Below are the code and all the weights of a small trained network. Each question names an input and a class and asks about switching units off, where a switched-off unit gives its printed mean instead of its output.

import numpy as np


def w(rows, s, z=0):
    codes = np.array(rows[::2]) - 128.0
    scale = np.full(codes.shape[1], s)
    scale[-1] = z or s
    return codes * scale


def norm(h):
    return h / np.sqrt((h * h).mean(-1, keepdims=True) + 1e-5)


def f(y):
    return y / 2 * (1 + np.tanh(0.7978845608 * (y + 0.044715 * y**3)))


def log_softmax(a):
    a = a - a.max(-1, keepdims=True)
    return a - np.log(np.exp(a).sum(-1, keepdims=True))


def net(x, mask):
    res = np.array(x, float).reshape(1, 4) / 4 @ E
    u = 0
    for l in range(4):
        y = f(norm(res) @ A[l][:, :-1].T + A[l][:, -1])
        res = res + np.where(mask[u : u + 10], y, B[l][:, -1]) @ B[l][:, :-1]
        u += 10
    return log_softmax(norm(res)[-1] @ U[:, :-1].T + U[:, -1])


A, B = {}, {}
E = w([
[131,129,125],'x0',
[154,10,76],'x1',
[63,127,92],'x2',
[183,125,173],'x3',
],0.013)
A[0] = w([
[212,167,192,204],'L0N0',
[167,90,172,59],'L0N1',
[133,144,123,4],'L0N2',
[68,178,160,169],'L0N3',
[120,121,135,24],'L0N4',
[169,164,122,58],'L0N5',
[158,2,78,205],'L0N6',
[132,157,201,139],'L0N7',
[87,143,96,158],'L0N8',
[119,138,110,52],'L0N9',
],0.014,0.004)
B[0] = w([
[105,132,231,208],'L0N0',
[136,2,124,146],'L0N1',
[125,100,90,115],'L0N2',
[193,225,60,183],'L0N3',
[118,106,95,115],'L0N4',
[75,141,127,130],'L0N5',
[151,19,105,248],'L0N6',
[129,170,172,169],'L0N7',
[149,190,189,153],'L0N8',
[138,100,149,120],'L0N9',
],0.0086,0.011)
A[1] = w([
[163,144,107,78],'L1N0',
[8,166,95,126],'L1N1',
[83,57,88,140],'L1N2',
[111,133,101,90],'L1N3',
[181,109,133,99],'L1N4',
[89,82,108,175],'L1N5',
[86,82,86,3],'L1N6',
[106,117,106,86],'L1N7',
[143,110,114,126],'L1N8',
[212,140,128,141],'L1N9',
],0.017,0.0054)
B[1] = w([
[117,171,159,118],'L1N0',
[207,74,26,183],'L1N1',
[198,182,145,255],'L1N2',
[139,123,110,119],'L1N3',
[155,46,129,152],'L1N4',
[227,143,106,208],'L1N5',
[118,180,194,160],'L1N6',
[168,160,134,122],'L1N7',
[170,111,129,146],'L1N8',
[124,161,254,167],'L1N9',
],0.0081,0.0065)
A[2] = w([
[102,67,59,109],'L2N0',
[153,143,87,43],'L2N1',
[155,143,103,3],'L2N2',
[133,81,41,76],'L2N3',
[110,126,136,32],'L2N4',
[35,81,186,161],'L2N5',
[149,71,188,125],'L2N6',
[90,115,197,97],'L2N7',
[60,1,36,108],'L2N8',
[165,140,73,36],'L2N9',
],0.011,0.0034)
B[2] = w([
[85,125,105,183],'L2N0',
[129,155,169,125],'L2N1',
[107,125,182,103],'L2N2',
[140,203,155,209],'L2N3',
[92,127,149,87],'L2N4',
[178,245,105,145],'L2N5',
[164,164,65,250],'L2N6',
[120,191,113,161],'L2N7',
[126,254,146,251],'L2N8',
[119,173,207,145],'L2N9',
],0.0098,0.0033)
A[3] = w([
[127,178,190,252],'L3N0',
[10,175,103,231],'L3N1',
[17,211,90,244],'L3N2',
[169,56,2,155],'L3N3',
[157,202,143,205],'L3N4',
[118,138,114,58],'L3N5',
[154,150,62,25],'L3N6',
[155,182,122,138],'L3N7',
[22,135,61,117],'L3N8',
[79,185,118,97],'L3N9',
],0.014,0.0034)
B[3] = w([
[61,120,92,235],'L3N0',
[137,66,57,175],'L3N1',
[120,26,51,224],'L3N2',
[98,246,186,254],'L3N3',
[39,116,149,251],'L3N4',
[140,112,160,116],'L3N5',
[133,142,185,149],'L3N6',
[74,108,161,196],'L3N7',
[238,96,74,128],'L3N8',
[111,107,111,169],'L3N9',
],0.011,0.0081)
U = w([
[47,126,113,93],'0',
[112,175,170,228],'1',
[198,124,135,139],'2',
[173,5,149,5],'3',
[116,110,51,121],'4',
],0.032,0.003)

Each question gives the input, the list of numbers given to net, and the class t.
The units are the neurons (one row each of A and B). Each row of codes is followed by its name. A weight is (code - 128) times the scale printed after its matrix; where a second scale follows, it is the last column's (A, B and U).
mask holds one flag per neuron, layer by layer. A switched-off neuron (its flag False) gives its mean, the last column of its row in B, instead of its output. The means were averaged over made-up inputs and are rounded, as every weight is.
A unit's drop is (log p(t) with every unit on - log p(t) with that unit switched off) / (log p(t) with every unit on - log p(t) with every unit switched off).
The circuit of an input: a set's keep is (log p(t) with only the set's units on - log p(t) with every unit switched off) / (log p(t) with every unit on - log p(t) with every unit switched off). Starting from the 12 units with the biggest drops (on a tie, the unit counted first), units are removed one at a time, each time the one whose removal leaves the highest keep (on an exact tie, the one counted first), for as long as the keep stays at least 0.8.
circuit, biggest first: the units of the circuit, biggest drop first
top k neurons: the k neurons with the biggest drops, biggest first
top k neurons in layer l: the k neurons of layer l with the biggest drops, biggest first
drop when u is switched off: that unit's drop, to one decimal
input [-2,1,-2,5], class 3: circuit, biggest first : L3N3
input [-4,3,-6,0], class 2: top 4 neurons in layer 3 : L3N2; L3N4; L3N3; L3N0
input [4,-5,1,-1], class 4: top 2 neurons in layer 1 : L1N2; L1N5
input [6,0,-8,4], class 1: top 3 neurons : L0N6; L0N0; L3N2
input [4,-3,1,-1], class 4: top 2 neurons in layer 3 : L3N2; L3N3
input [0,5,7,-6], class 1: top 2 neurons : L1N5; L1N2
input [-7,-6,-4,0], class 0: top 2 neurons in layer 3 : L3N0; L3N3
input [3,5,0,-3], class 2: top 3 neurons : L1N2; L1N5; L3N4
input [-4,-4,0,-2], class 0: top 2 neurons : L0N3; L3N4
input [-6,1,-8,8], class 3: top 3 neurons : L3N3; L0N1; L2N8
input [-6,8,2,-4], class 1: top 3 neurons : L3N3; L2N8; L3N2
input [1,4,4,0], class 1: top 2 neurons : L3N3; L3N2
input [1,7,8,-6], class 1: top 2 neurons : L1N5; L1N2
input [5,7,6,-3], class 1: top neuron : L3N3
input [-7,2,7,6], class 2: top 2 neurons in layer 1 : L1N2; L1N5
input [1,-3,-3,-5], class 0: top 2 neurons : L0N3; L3N4
input [-6,-6,3,-1], class 4: top 3 neurons in layer 3 : L3N2; L3N3; L3N1
input [0,5,2,-6], class 1: drop when L3N3 is switched off : 0.3
input [0,6,3,-5], class 1: drop when L3N3 is switched off : 0.4
input [-4,2,-8,-6], class 2: drop when L3N3 is switched off : 0.4
input [5,1,3,-7], class 1: top neuron : L1N1
input [5,6,8,4], class 2: drop when L1N5 is switched off : 0.3
input [-6,3,2,-2], class 1: top 3 neurons in layer 3 : L3N3; L3N2; L3N1
input [4,-8,-7,-2], class 0: top 2 neurons in layer 1 : L1N2; L1N5
